Here is a tiny trained network, its code and every weight. The questions are about switching its units off for an input and a class, where a switched-off unit gives its printed mean instead of its output.

import numpy as np


def w(rows, s, z=0):
    codes = np.array(rows[::2]) - 128.0
    scale = np.full(codes.shape[1], s)
    scale[-1] = z or s
    return codes * scale


def f(y):
    return y / 2 * (1 + np.tanh(0.7978845608 * (y + 0.044715 * y**3)))


def log_softmax(a):
    a = a - a.max(-1, keepdims=True)
    return a - np.log(np.exp(a).sum(-1, keepdims=True))


def net(x, mask):
    res = np.array(x, float).reshape(1, 3) / 4 @ E
    y = f(res @ A[0][:, :-1].T + A[0][:, -1])
    res = res + np.where(mask, y, B[0][:, -1]) @ B[0][:, :-1]
    return log_softmax(res[-1] @ U[:, :-1].T + U[:, -1])


A, B = {}, {}
E = w([
[98,119,84,176,74,5,116,117,118,191,162],'x0',
[118,27,111,183,196,74,157,139,47,130,165],'x1',
[88,98,171,75,135,102,90,77,176,56,118],'x2',
],0.015)
A[0] = w([
[100,122,63,150,13,77,103,125,140,204,174,253],'neuron 1',
[106,74,139,151,138,75,119,105,140,102,169,137],'neuron 2',
[112,102,110,215,50,68,135,108,104,176,203,80],'neuron 3',
[191,171,109,162,94,147,130,166,153,222,106,228],'neuron 4',
[129,230,138,104,75,181,118,128,203,47,46,182],'neuron 5',
[99,108,103,229,187,95,134,146,112,78,214,27],'neuron 6',
[146,139,63,225,145,104,186,202,27,217,192,209],'neuron 7',
[191,67,108,180,168,169,197,161,65,139,137,248],'neuron 8',
[179,171,149,116,134,254,178,155,125,110,103,86],'neuron 9',
],0.012,0.0036)
B[0] = w([
[165,157,98,60,107,122,98,249,136,113,41,218],'neuron 1',
[100,159,171,122,102,130,110,227,99,142,108,171],'neuron 2',
[151,93,116,109,132,196,145,104,199,125,77,215],'neuron 3',
[90,135,139,139,88,125,83,179,101,146,15,185],'neuron 4',
[63,158,200,99,235,113,156,86,140,172,121,216],'neuron 5',
[150,107,237,192,146,164,153,85,74,186,124,188],'neuron 6',
[77,200,165,75,153,47,94,188,42,101,133,253],'neuron 7',
[176,132,248,154,191,81,147,121,47,40,191,205],'neuron 8',
[120,142,98,68,117,172,107,121,211,184,81,198],'neuron 9',
],0.012,0.03)
U = w([
[124,142,171,116,141,129,144,71,180,139,187,137],'0',
[123,97,116,119,110,180,121,141,195,174,75,58],'1',
[137,34,165,193,139,95,161,136,59,89,224,124],'2',
[196,125,1,114,22,93,88,164,161,71,112,28],'3',
[167,121,103,195,78,119,114,86,139,162,185,44],'4',
[99,196,163,106,130,70,99,169,103,125,108,253],'5',
],0.012,0.0049)

Each question gives the input, the list of numbers given to net, and the class t.
The units are the neurons (one row each of A and B). Each row of codes is followed by its name. A weight is (code - 128) times the scale printed after its matrix; where a second scale follows, it is the last column's (A, B and U).
mask holds one flag per neuron, in row order. A switched-off neuron (its flag False) gives its mean, the last column of its row in B, instead of its output. The means were averaged over made-up inputs and are rounded, as every weight is.
A unit's drop is (log p(t) with every unit on - log p(t) with that unit switched off) / (log p(t) with every unit on - log p(t) with every unit switched off).
The circuit of an input: a set's keep is (log p(t) with only the set's units on - log p(t) with every unit switched off) / (log p(t) with every unit on - log p(t) with every unit switched off). Starting from all 9 units, units are removed one at a time, each time the one whose removal leaves the highest keep (on an exact tie, the one counted first), for as long as the keep stays at least 0.8.
units of the circuit, in order: the units of the circuit, biggest drop first
unit that matters most: the unit with the biggest drop
k most important neurons: the k neurons with the biggest drops, biggest first
drop when u is switched off: that unit's drop, to one decimal
input [5,-3,2], class 3: unit that matters most : neuron 7
input [-1,-7,3], class 0: 3 most important neurons : neuron 7; neuron 5; neuron 1
input [-1,-5,2], class 0: 3 most important neurons : neuron 7; neuron 1; neuron 5
input [6,-2,6], class 3: units of the circuit, in order : neuron 7; neuron 5; neuron 6
input [-6,-4,7], class 0: 2 most important neurons : neuron 5; neuron 7
input [-5,4,-3], class 2: 2 most important neurons : neuron 8; neuron 1
input [-7,-5,-4], class 1: 2 most important neurons : neuron 9; neuron 7
input [-3,-4,-2], class 1: 3 most important neurons : neuron 7; neuron 8; neuron 9
input [-8,-1,6], class 0: units of the circuit, in order : neuron 1; neuron 7
input [8,3,8], class 1: 3 most important neurons : neuron 7; neuron 3; neuron 8
input [-6,-3,2], class 0: 2 most important neurons : neuron 5; neuron 1
input [-1,-5,-4], class 1: 2 most important neurons : neuron 7; neuron 8
input [1,6,-1], class 2: 2 most important neurons : neuron 8; neuron 6
input [-4,-4,-5], class 1: 2 most important neurons : neuron 7; neuron 9
input [-6,-8,-2], class 1: unit that matters most : neuron 9
input [6,2,7], class 1: 3 most important neurons : neuron 7; neuron 8; neuron 3
input [-8,-8,1], class 1: 3 most important neurons : neuron 9; neuron 8; neuron 7
input [-5,2,2], class 0: 3 most important neurons : neuron 7; neuron 1; neuron 4
input [-2,-3,-4], class 1: drop when neuron 8 is switched off : 0.2
input [-8,5,4], class 0: unit that matters most : neuron 7
input [-4,-2,-4], class 1: drop when neuron 9 is switched off : 0.4
input [-4,-4,-3], class 1: drop when neuron 6 is switched off : 0.0
input [8,-1,1], class 3: drop when neuron 3 is switched off : 0.2
